In the rows, 128 means zero.
Each row has a class, written after it.
[152 129  81 148 157 142 127 112 145 138 158 101 133 114 158  96 107 148
  98 126 141 133 124 115  99 137 153 129 115 115 217 183  88  77 143 116
 106 148 160 107 134 136 163  83 137 152  69  68] | (85)
[109 162 105 113 110 141 119 113 116 174 167 101 142 113 154  99 146 129
 100 112 142 181 177 144 105 136 103 138 127 127 188 171 140  71 105  92
 115 135 185 124 142 127 154  96 110 137  94  82] | (197)
[161  99 105 127 114 129 173  97 116 122  91 130 120 160  83  71  61 152
 158 117 128 135 155  93 111 140 122 115 116 144 155 137 151 140 112 111
  79 160 129 169 139 181 174 161 105 143 158  95] | (85)
[109 171 123 106 112 146 115 100 120 179 160  96 137 128 140  89 133 140
 105 104 138 171 185 130  91 127 106 136 108 138 193 172 139  89 105 105
 121 129 169 129 137 133 148 102 118 138 129  82] | (210)
[136 151 148  54 116 149 103 138  73 146 107 181 147 128 160  58 101 130
 122 139 185 156 151 121  86 160 135 118  58 134 151 175 152 139 131  52
  92 152 114 173 147  84 155 125 107 159 141 128] | (210)
[168  99  92 153 117 139 209  91 116 142 104 132 110 147 100  98  62 141
 133 102 123 139 142 110 115 148 126 117 124 113 129 133 163 150 142 101
  85 176 136 180 137 156 156 135 121 144 150 104] | (122)
[206 116 145 155 141 143 186 126 145 163 145 124 162 116 141 161 173 140
 119 114 129  98 182 128 144 122  98 103 173 142 142 180 138  71 116  71
 110 130 186 113 138 168 187 165  85 124  68  92] | (85)
[140 143 136  40 109 149  88 149  71 118 113 159 137 140 166  55  96 128
 159 165 180 145 150 118 102 181 146 123  70 149 146 156 126 124 116  56
  97 141 118 163 138  89 165 161  97 153 134 111] | (122)
[138 143 141  79 107 131  98 153  85 112 111 176 139 145 155  52 105 131
 162 195 179 156 174 123  94 174 136 117  82 148 159 162 104 116 122  72
  91 114 124 161 135 105 177 179  87 151 121  86] | (56)
[103 161 115  88 102 155  93 100 117 161 132 113 135 133 134  80 109 152
 115  94 147 164 183 118  96 144 116 128 103 127 188 154 156 100  80 103
  98 108 157 150 121 126 149 119  98 142 137 112] | (197)
[139 138  97 123 139 152  91  99 133 131 110 111 130 141 145  62  76 160
 113 115 146 110 144  95  93 138 161 115 102 122 228 168 124 111 112 139
  96 118 134 124 112 143 159 129 117 150 125  90] | (85)
[126 136  85 105 140 151 123  98 151 154 139 110 129 111 158  80  91 156
  90  90 153 137 143 106  84 144 159 123  86 114 193 191 124 131 137 114
  92 171 145 132 132 125 154  82 138 154 143 118] | (155)
[136 142 135  63 107 144  95 141  74 144 110 172 151 132 164  73 114 127
 123 163 182 153 156 135  97 164 134 120  72 122 150 152 132 118 131  57
  79 145 128 166 146  85 144 150 117 148 124 127] | (15)
[105 159 110 112 101 144 125 119 123 168 163  99 136 125 131  93 143 132
  92 113 150 184 211 132  97 132 107 140 134 131 163 166 130  85 101  92
 122 123 180 141 139 126 154 103 121 133 125  72] | (56)
[128 153  92 133 149 140 124 105 136 155 139 116 127 113 171  80  94 145
  93  98 147 123 150 107  80 135 149 128  95 125 227 191 117 114 145 111
 100 167 139 133 132 131 155  77 131 150 119  98] | (210)
[190 125 141 144 122 154 158 105 152 167 120 137 158 133 129 153 156 162
 136 118 142  92 204 118 142 122 105  95 149 132 141 164 169 120 113  83
  83 122 153 129 109 165 194 180  64 122 139 136] | (40)
[138 146 141  48 109 140  96 153  77 117 116 168 146 143 168  49 124 125
 175 186 174 144 152 123 100 173 146 124  81 165 156 156 118 113 119  66
 104 121 119 154 139  98 169 179  98 148 126 104] | (122)
[140 136  89 141 140 144 109 107 145 151 144 122 138 108 163  89 114 155
  84 119 152 130 149 115  88 146 163 123 106 111 202 175 115 114 140 120
  96 151 142 127 132 127 154  82 127 141 117 108] | (129)
[148 135 132  79 109 143 101 141  78 136 123 162 142 126 154  68  99 116
 125 162 188 166 125 139  97 172 133 124  75 143 155 165 111 115 119  44
  90 142 128 146 134  95 153 137 120 163  99 106] | (85)
[186 114 140 129 135 155 170 112 147 170 116 151 153 125 141 161 149 157
 120 115 140  83 213 132 126 123 112  96 157 112 141 173 168 116 106  77
  86 132 167 140 123 147 178 167  75 121 130 145] | (15)
[196 125 138 157 127 151 158 114 153 169 130 132 152 110 145 164 157 155
 118 114 137  92 188 131 132 125 106 101 150 124 143 169 171 108 114  74
  89 142 158 127 125 161 187 152  65 120 130 138] | (40)
[167 105  96 187 137 110 212  97 125 141 131 117 111 131 102 111  81 128
 135 139 118 143 148 130 119 134 101 121 138 137 172 129 117 112 148 103
  94 182 149 148 148 189 173 133 117 141 104  61] | (210)
[195 128 121 176 140 132 212 129 153 168 168  97 140 102 144 184 167 123
 111 125 117 122 166 146 145 126  97 112 169 137 127 173 118  72 133  70
 125 163 193  98 153 157 170 134  87 122  60  87] | (155)
[174 103  84 136 116 132 190  87 114 137  87 132 128 151  79  90  68 137
 150 118 134 127 134  90 116 139 121 123 115 127 154 136 161 145 124 112
  77 158 135 167 135 159 166 149 106 146 158  78] | (201)
[141 153 139  70 114 129  97 159  80 134 129 152 135 134 168  78 106 124
 139 193 168 149 167 137 101 177 114 126  73 155 160 169 103 100 132  52
 115 150 135 149 148  97 174 134 111 142  95  66] | (47)
[165 102  85 173 113 129 197  88 115 137  95 138 124 153  94  90  61 145
 149 139 129 143 148 117 117 150 120 108 131 123 154 129 149 151 138 108
  71 169 136 172 137 180 167 149  99 146 137  99] | (197)
[167  97  75 164 115 130 210  93 134 153 124 118 119 125  89 113  70 128
 116 111 133 167 137 120 115 150 111 122 117 109 136 142 153 153 146  96
  79 187 158 168 146 159 148 114 128 149 149  84] | (155)
[181 121 144 152 124 170 160 111 136 191 120 138 160 112 135 166 151 161
 106  83 149  94 168 119 124 129 119  95 120 111 119 163 190 137 109  81
  92 143 157 154 127 140 156 136  85 132 134 166] | (174)
[198 117 135 161 139 142 171 118 147 170 137 115 148 110 134 159 150 149
 124 127 137 101 192 135 145 134 100 106 152 126 140 176 152 101 119  86
  98 141 172 113 131 167 180 172  59 120 101 111] | (155)
[183 131 157 115 128 166 144 103 134 169  94 145 149 145 115 135 114 173
 131 109 148  92 220 113 124 145 110  91 132 129 133 167 198 151  78  89
  88 118 136 143 107 139 188 175  61 141 165 141] | (47)
[161 104  86 148 109 152 195  84 122 149 107 139 117 146 114 101  61 142
 127  95 131 145 147 123 113 141 146 125 126 112 128 135 181 166 142  97
  85 196 128 182 144 142 154 109 121 147 189 145] | (122)
[130 143 134  61 107 151  88 147  72 133 103 173 146 129 154  59 101 134
 133 149 184 151 136 123  84 166 144 115  38 139 127 148 136 141 116  61
  93 153 113 184 146  86 142 136 111 155 150 143] | (174)
[171  97  84 188 109 120 215  92 125 151 119 144 128 125 107 120  90 136
 117 126 138 156 141 131 113 142 121 114 131 116 151 147 149 141 145  96
  81 177 150 170 145 154 160 113 128 140 122  81] | (129)
[185 130 165 159 135 139 158 109 140 169 126 126 156 128 128 148 156 151
 147 133 137  90 212 113 134 129 102  99 159 154 147 177 149 102 109 102
 110 117 151 108 129 180 197 186  57 116 106 109] | (210)
[169 105  87 185 120 121 205  91 121 135 112 135 128 131 113 108  68 135
 136 124 126 149 140 127 120 150 115 119 140 117 154 142 145 136 147 107
  73 185 151 164 146 172 170 127 104 148 127 100] | (197)
[187 126 136 155 137 151 172 114 143 163 127 130 158 121 143 155 152 154
 125 113 126  93 186 127 141 131 105  99 166 121 141 179 160 102 114  87
  91 138 165 121 127 164 184 162  62 130  90 130] | (197)
[171 102  93 146 115 137 188  91 109 134  77 130 122 168  73  73  55 141
 145 105 139 138 154  95 111 138 124 112 118 126 147 139 165 151 117 117
  76 155 127 172 122 171 160 159 110 144 157  96] | (85)
[138 134  95 136 153 147 120 102 149 162 140 127 129 115 164 100  99 156
  85  97 139 133 139 105  96 137 142 123 104 105 200 175 130 110 150 119
  98 157 139 123 132 123 165  67 132 147 122 109] | (47)
[102 161 106 112  98 147 122 108 122 168 173  90 138 119 143  93 149 123
  93  98 150 186 191 132  97 125 112 146 127 134 158 155 123  78 106  91
 123 130 177 126 151 119 138  98 131 133 122  85] | (56)
[140 151 127  67 108 138  97 144  71 145 124 157 147 117 165  81 113 110
 119 162 187 159 121 131  99 164 136 140  67 136 163 172 122 122 127  50
  95 164 132 155 149  75 157 110 110 158 114 114] | (201)
[151  98  83 124 114 147 161  80 117 144  68 156 125 162  83  80  57 160
 159 116 131 114 181  98 117 142 136 103 103 125 136 130 185 165 120 121
  62 147 124 187 131 161 145 167 102 137 203 133] | (15)
[145 143 125 103 111 130 112 147  95 147 147 149 135 113 164  98 131 110
 105 184 168 172 113 156  98 161 122 133  84 138 155 153 100 101 139  45
 104 158 146 139 150  99 167 111 128 155  96  99] | (40)
[134 148 136  46 105 135  82 140  77 115  89 176 145 146 151  51 101 137
 164 173 181 145 158 113 100 162 140 106  54 149 150 157 125 131 121  77
  92 117 108 166 131  93 163 166  90 150 134 106] | (129)
[164  96  82 177 115 118 225 105 130 137 119 133 111 135  93 109  81 133
 130 125 119 151 156 123 117 134 112 123 144 122 128 137 139 132 149  92
  84 181 163 170 154 172 180 123 133 138 135  73] | (56)
[130 144  84 128 136 146 111 103 144 154 138 107 130 120 160  80  90 148
  92 106 156 143 142 104  90 147 160 124  86 107 205 177 121 127 150 129
  99 152 146 132 128 121 143  85 120 147 128 100] | (155)
[197 130 139 168 132 141 174 124 149 185 137 126 164 105 140 172 187 144
 115 116 140  98 184 133 143 130 100  95 163 143 125 177 142  94 130  78
 108 127 173 110 134 157 174 160  71 118  87 105] | (129)
[123 139  80 115 146 140  86 110 136 120 118 115 129 138 148  63  90 168
 141 154 146 102 185  92  92 145 158 119 103 130 242 158 107 116 107 142
  84 111 142 129 113 142 164 145 100 141 135  80] | (15)
[144 158 126  82 112 136 118 155  83 158 141 156 152 108 161 102 145 107
 100 174 182 177 124 152  97 157 131 145  73 132 158 173 118 119 137  39
  97 171 145 155 154  66 160  98 127 165  96 106] | (201)
[155  97  86 145 115 115 187  88 115 136  94 136 121 150  88  93  67 141
 159 130 125 124 177 102 118 142 115 111 127 122 154 131 158 145 128 118
  76 157 147 168 144 169 155 162 108 133 163  88] | (15)
[158 118  92 160 121 136 209  79 121 153 105 139 113 143 100  95  59 144
 137 103 130 144 152 114 109 135 127 115 108 130 165 145 168 153 148 106
  78 183 133 172 140 163 158 122 120 147 157  91] | (210)
[181 123 161 132 124 156 146 113 138 157 109 144 167 135 125 141 155 167
 148 114 144  91 211 117 145 120 118 103 152 147 119 190 180 124 102 100
  98 114 146 122 115 158 191 182  68 126 134 151] | (85)
[168  93  83 157 125 123 207  92 117 139 116 124 131 135  94 107  91 138
 153 146 133 138 175 120 114 138 110 115 142 117 152 130 144 126 138 105
  77 168 154 158 151 172 166 147 111 141 132  82] | (15)
[117 158 121  91  92 161 102 106 119 170 140 101 160 140 112  72 134 139
  92  73 159 179 188 114  89 139 127 137 113 123 147 178 160 108  84 101
 119 116 165 141 132 109 139 105 129 138 157 120] | (85)
[139 135 123 106 121 127 126 164  86 137 148 165 151 107 175 111 150 106
 114 192 162 171 149 158 107 164 118 136 103 133 153 165  97  80 135  52
 100 152 159 148 159  89 156 131 141 146  79  94] | (15)
[145 131  87 140 148 145 101  99 141 129 128 113 133 127 155  67  82 154
 111 120 149 123 141 105  88 142 161 117 108 118 226 173 104  96 125 131
  98 131 140 114 118 143 165 111 126 152 109  88] | (85)
[137 148 134  60 113 134  85 153  72 117  90 174 150 148 146  46 101 139
 164 171 180 145 158 109  91 163 140 103  43 133 160 144 136 140 110  75
  85 138 108 179 136  93 157 175  90 156 146 118] | (174)
[107 153 101 114 105 153 115 105 131 195 177 105 141 112 148 123 147 136
  62  94 141 179 196 148  83 131 110 147 116 107 163 167 144  82  97  77
 118 141 190 148 151 102 129  56 131 135 125 126] | (15)
[174  86  91 180 125 126 226  98 127 148 139 119 126 125 100 127  93 121
 103 111 124 170 114 132 119 128 105 127 144 112 120 150 132 120 157  92
  92 200 162 150 154 170 165  88 150 150  93  85] | (85)
[199 120 148 135 139 164 167 115 147 169 132 127 150 125 145 169 139 161
 123 106 131  89 195 119 142 129  95  99 154 123 134 161 174 112 111  80
  95 141 163 129 124 158 189 143  70 122 116 118] | (47)
[113 165 110 141 109 134 121 118 118 188 189  90 144 104 150 112 156 122
  66 100 145 187 182 143  88 135 104 151 117 129 180 154 126  69  95  85
 125 155 188 136 152 119 140  72 135 140 111 106] | (174)
[159 105  93 148 119 138 194  83 121 144 100 141 111 146 100  87  53 135
 143  97 128 128 142 103 111 137 124 116 108 138 148 137 161 155 143 106
  83 175 133 171 139 173 154 129 112 135 167 100] | (210)
[170  91  79 192 122 140 244  96 133 165 137 135 126  99 117 151  97 120
  88  82 125 168 109 139 117 134 108 128 142  90 107 150 166 142 175  76
  78 221 165 170 162 157 158  54 141 148 107 129] | (197)
[113 156 105 100 106 150 104 116 121 159 146 110 132 139 122  73 122 153
 111 109 149 175 205 126  91 138 125 139 107 121 164 164 145 105  83 102
 103 114 171 154 127 117 153 112 103 132 155  98] | (56)
[109 161 109  93  93 153  90  99 122 161 134 105 135 140 118  72 115 149
  98  91 154 166 181 127  88 133 121 140  91 119 177 154 155 110  85 102
 105 111 155 160 116 116 141 106 101 130 170 118] | (40)
[172 106  89 179 115 140 220  83 115 168 107 135 133 119 107 132  72 132
  95  80 142 162 125 118 112 142 118 120 134  79 125 145 185 158 163  93
  74 195 143 177 149 140 144  79 128 152 130 127] | (197)
[145 146 135  76  97 140 107 144  85 160 125 171 146 116 169  89 128 109
 106 159 197 171 139 142  93 170 130 120  75 147 154 160 111 113 133  34
 100 147 131 157 149  83 152 128 117 148 109 105] | (129)
[164  89 102 183 121 105 183  97 130 126  99 137 107 140  81  97  61 145
 139 142 122 135 155 110 121 152 110 106 140 125 160 112 124 134 119 112
  70 142 141 161 133 185 178 180 112 140 136  66] | (56)
[170 102  76 185 117 118 230 108 135 129 127 128 108 128 105 109  77 125
 132 137 118 153 156 124 111 140 111 119 145 121 146 136 126 136 152  90
  84 187 162 165 156 171 168 125 123 143 134  57] | (56)
[186 112 140 178 141 135 184 128 154 159 146 126 151 101 138 165 181 141
 132 139 131  92 201 124 147 130 106 100 186 157 143 164 119  72 117  80
 110 115 177 104 144 179 201 186  84 119  78  87] | (56)
[130 144  90 128 132 142  99 100 146 132 106 125 125 134 145  63  86 165
 117 132 148 108 151 101  89 136 154 110  92 122 231 164 113 123 136 128
  96 117 132 136 112 140 174 132 111 142 153  85] | (40)
[166  93  84 174 119 134 219 100 124 162 124 136 125 123 102 126  87 134
 110  99 129 154 126 109 108 134 112 114 111 104 124 136 156 152 152  88
  84 208 151 182 157 157 147  94 140 143 145 110] | (174)
[146 143 124  57 114 145 110 142  77 136 127 164 136 127 179  69 111 119
 134 150 178 163 129 142  97 166 144 131  73 143 147 157 133 118 120  43
 100 160 126 152 152  70 151 141 110 160 126 111] | (122)
[130 152 104 114 155 146 101  94 133 140 106 125 124 141 144  54  78 173
 120 118 144 100 176  84  88 131 167 120  86 136 242 177 135 133 120 150
  90 126 125 138 116 144 165 128 100 138 152  91] | (210)
[121 155 115 141 128 133 155 109 140 188 216  92 130  98 157 155 166 122
  64 109 120 193 170 166 107 129 101 164 128 123 161 168 124  67 117  90
 135 161 206 118 153 106 158  30 163 143  74  97] | (47)
[176  95  92 177 132 116 206 101 129 139 128 125 117 128 104 114  78 129
 141 143 116 132 154 121 122 156 100 122 140 131 163 140 126 106 145 101
  93 170 155 146 146 179 182 132 129 135 114  58] | (47)
[122 159 108 128 107 154 111 106 123 171 168  92 149 116 143 102 139 129
  82 103 146 189 173 145  96 129 114 143 123 124 172 177 129  76  95  97
 126 125 184 121 135 116 142  83 138 139 116  96] | (85)
[116 156 100 102 114 133 109 117 119 162 167  75 136 126 132  81 132 128
 114 136 147 172 188 133 106 145 105 142 118 135 200 172 119  80  93 104
 115 130 179 112 131 136 152 131 110 138 115  65] | (155)
[132 151  85 128 132 149 108  94 130 159 120 115 138 118 159  86  88 149
  87  96 155 126 130  99  81 140 160 128  88 102 214 182 129 123 138 128
  98 149 141 144 121 111 146  71 135 147 133 105] | (201)
[149 122  92 141 151 162 146  94 146 157 160 105 141  95 166 111 106 141
  53  69 152 148 122 133  86 131 160 132 117  85 169 176 125  96 156 107
 103 185 158 132 142 124 149  33 174 160  96 130] | (85)
[195 117 159 123 133 146 151 116 137 169 114 140 168 127 129 148 170 160
 147 130 150  80 210 108 149 132 108  88 159 148 133 172 160  94 114  94
  98 102 155 120 123 173 203 196  57 118 103 110] | (129)
[135 146 101 141 156 141 103  94 140 155 135 117 123 110 167  74  89 150
 105 139 150 112 152 105  89 135 150 115 104 133 250 177 104 103 147 129
  98 136 135 108 125 157 169 105 108 140 107  67] | (210)
[110 166 108 115 105 151 120 105 126 185 170 103 140 115 148 103 142 134
  87 107 137 191 176 150  93 136 110 145 118 120 165 172 144  87 114  91
 118 143 186 129 146 118 152  75 119 143 119 109] | (197)
[165 101  85 175 114 128 221 103 132 146 114 137 109 130  97 115  78 138
 118 102 117 149 146 112 112 135 118 126 127 117 113 135 155 154 154  96
  77 187 157 184 155 161 156 108 135 135 156  98] | (56)
[165  97  78 190 117 122 233  97 122 154 137 126 131 119 106 127  90 127
 102 104 139 167 128 129 106 130 118 120 131  93 140 134 153 146 150  88
  86 218 152 177 158 150 147  79 140 147 125 101] | (174)
[164 101  91 160 118 135 214  96 123 152 111 148 122 131 103 110  78 131
 115 107 124 150 137 126 121 143 113 121 136 106 134 142 171 147 159  93
  74 188 149 173 147 163 160 115 114 148 132 107] | (197)
[144 150 137  87 124 139 114 149  85 156 133 166 133 117 178  89 122 108
 111 162 169 160 127 143  89 152 124 124  63 142 151 165 113 103 154  42
 112 163 133 149 159  94 154 107 123 146  88  99] | (210)
[127 146 132  51  93 148  86 136  83 127  99 167 137 138 145  57 103 135
 145 147 188 146 135 119  86 162 142 122  35 139 136 149 140 157 124  57
  90 131 112 174 129  80 154 141 110 154 156 143] | (40)
[141 147 125  85 124 127 106 155  82 133 126 167 144 116 172  82 120 113
 146 187 169 163 143 140 104 180 118 123  90 154 168 175 101  88 123  52
  95 141 137 135 143 105 174 154 106 160  88  92] | (197)
[180 128 142 115 127 166 158 109 136 175 105 140 157 135 125 147 151 165
 131 107 138  86 222 111 121 130 117  96 142 129 119 168 186 127  93  86
  87 123 155 139 127 146 170 176  71 127 148 153] | (15)
[135 136  73 145 142 142 109 106 151 134 152 106 128 118 163  86 107 156
 114 132 148 128 152 110  97 141 150 123 102 113 223 164 105 105 148 127
  93 143 150 124 112 146 170  94 121 139 116  81] | (40)
[158 107  90 135 107 135 187  84 115 158  84 148 126 154  95  94  72 139
 139 108 130 133 142 107 110 134 120 120 110 134 149 148 168 152 129 107
  81 173 128 182 133 159 154 140 124 140 181 107] | (201)
[114 162 105 107 113 151 129 119 120 185 172 102 148 118 160 108 159 122
  77  96 136 189 169 147  98 128 102 142 129 114 164 183 145  70 113  82
 120 155 188 130 151 118 147  71 121 140  96 105] | (197)
[147 145 134 123 124 117 122 161 101 140 173 145 138  99 171 125 156 107
 106 213 151 176 132 175 115 161 118 140 108 133 164 164  85  76 145  50
 108 164 156 125 151 104 183 110 139 155  67 100] | (40)
[162 106  90 153 117 131 183  85 116 134  85 142 122 155  91  77  49 149
 156 119 129 129 151 108 122 154 117 112 131 128 150 122 158 148 141 118
  66 153 130 168 123 181 163 164  93 148 154  98] | (197)
[161  93  74 150 113 141 214  94 136 151 121 132 119 126  97 117  74 128
 107  91 132 165 131 121 118 134 123 127 110 102 109 146 171 171 159  94
  81 209 147 177 152 145 137  90 132 140 165 119] | (155)
[138 138  82 148 154 144 124 110 146 145 146 124 129  97 186  96  99 145
  99 122 141 125 134 118  90 151 149 119 122 111 229 185 107  91 150 117
  97 152 153 115 130 143 165  83 116 150  89  88] | (197)
